Here is a tiny trained network, its code and every weight. The questions are about switching its units off for an input and a class, where a switched-off unit gives its printed mean instead of its output.

import numpy as np


def w(rows, s, z=0):
    codes = np.array(rows[::2]) - 128.0
    scale = np.full(codes.shape[1], s)
    scale[-1] = z or s
    return codes * scale


def f(y):
    return np.maximum(y, 0)


def log_softmax(a):
    a = a - a.max(-1, keepdims=True)
    return a - np.log(np.exp(a).sum(-1, keepdims=True))


def net(x, mask):
    res = np.array(x, float).reshape(1, 8) / 4 @ E
    y = f(res @ A[0][:, :-1].T + A[0][:, -1])
    res = res + np.where(mask, y, B[0][:, -1]) @ B[0][:, :-1]
    return log_softmax(res[-1] @ U[:, :-1].T + U[:, -1])


A, B = {}, {}
E = w([
[247,64,110,1,47,152],'x0',
[126,167,51,186,156,88],'x1',
[213,250,201,94,79,120],'x2',
[164,138,177,102,130,114],'x3',
[217,146,44,100,164,245],'x4',
[57,186,102,29,122,143],'x5',
[95,136,178,67,119,123],'x6',
[66,143,138,124,133,216],'x7',
],0.0099)
A[0] = w([
[69,129,132,165,148,252,103],'n1',
[185,165,135,49,134,106,112],'n2',
[104,136,15,140,124,119,174],'n3',
[109,91,161,48,67,149,171],'n4',
[116,223,118,52,191,157,141],'n5',
[100,152,108,101,191,197,240],'n6',
[74,213,146,166,125,47,91],'n7',
[186,180,143,60,79,143,183],'n8',
[73,98,177,126,192,200,65],'n9',
[141,116,100,60,104,167,209],'n10',
[118,162,128,97,138,151,3],'n11',
[54,105,150,127,94,128,135],'n12',
[214,180,118,134,129,88,167],'n13',
[240,206,171,180,128,117,34],'n14',
],0.012,0.0025)
B[0] = w([
[137,186,79,161,38,138,231],'n1',
[68,145,96,165,59,116,222],'n2',
[134,80,95,193,169,140,215],'n3',
[69,166,126,75,142,136,234],'n4',
[69,219,154,144,34,150,224],'n5',
[110,102,115,149,41,205,220],'n6',
[38,131,144,119,254,53,239],'n7',
[109,157,50,150,34,151,251],'n8',
[70,152,121,88,99,114,199],'n9',
[67,154,27,84,141,106,230],'n10',
[126,149,111,106,122,129,158],'n11',
[69,122,157,68,148,88,195],'n12',
[86,203,147,55,131,98,213],'n13',
[172,121,234,36,123,144,228],'n14',
],0.0086,0.013)
U = w([
[142,84,8,206,169,125,93],'0',
[213,91,189,73,90,105,116],'1',
[87,113,122,79,223,81,189],'2',
[120,135,98,111,25,154,165],'3',
[177,146,164,199,169,204,2],'4',
],0.011,0.0049)

Each question gives the input, the list of numbers given to net, and the class t.
The units are the neurons (one row each of A and B). Each row of codes is followed by its name. A weight is (code - 128) times the scale printed after its matrix; where a second scale follows, it is the last column's (A, B and U).
mask holds one flag per neuron, in row order. A switched-off neuron (its flag False) gives its mean, the last column of its row in B, instead of its output. The means were averaged over made-up inputs and are rounded, as every weight is.
A unit's drop is (log p(t) with every unit on - log p(t) with that unit switched off) / (log p(t) with every unit on - log p(t) with every unit switched off).
The circuit of an input: a set's keep is (log p(t) with only the set's units on - log p(t) with every unit switched off) / (log p(t) with every unit on - log p(t) with every unit switched off). Starting from the 12 units with the biggest drops (on a tie, the unit counted first), units are removed one at a time, each time the one whose removal leaves the highest keep (on an exact tie, the one counted first), for as long as the keep stays at least 0.8.
circuit, biggest first: the units of the circuit, biggest drop first
top k neurons: the k neurons with the biggest drops, biggest first
drop of u: that unit's drop, to one decimal
input [-5,3,-8,3,8,-7,5,7], class 3: circuit, biggest first : n1
input [-1,-8,-5,1,1,8,-5,-7], class 2: top 3 neurons : n8, n1, n5
input [-8,-8,-1,-6,-1,-5,-5,-4], class 2: top 2 neurons : n8, n7
input [4,5,3,-2,-5,0,-5,6], class 2: top 3 neurons : n1, n6, n5
input [-3,4,-6,2,-4,1,-7,2], class 0: top 4 neurons : n3, n14, n13, n4
input [-5,7,-2,-3,2,2,5,-3], class 0: top 4 neurons : n3, n14, n13, n4
input [-5,8,7,0,8,-8,-2,6], class 4: top 4 neurons : n8, n10, n2, n9
input [2,-4,-6,-3,-4,4,-5,-8], class 2: top 3 neurons : n8, n1, n6
input [-8,-2,-1,-7,3,1,-1,1], class 0: top 4 neurons : n3, n14, n7, n13
input [-3,4,5,8,3,-5,-3,7], class 1: drop of n6 : 0.0
input [5,5,8,6,3,-8,-6,2], class 1: drop of n14 : 1.8
input [-5,2,4,-3,4,-7,5,-7], class 2: drop of n6 : 0.2
input [6,7,-6,4,-7,-7,-3,6], class 0: drop of n14 : 0.2
input [1,2,7,5,-1,-7,7,4], class 1: circuit, biggest first : n14
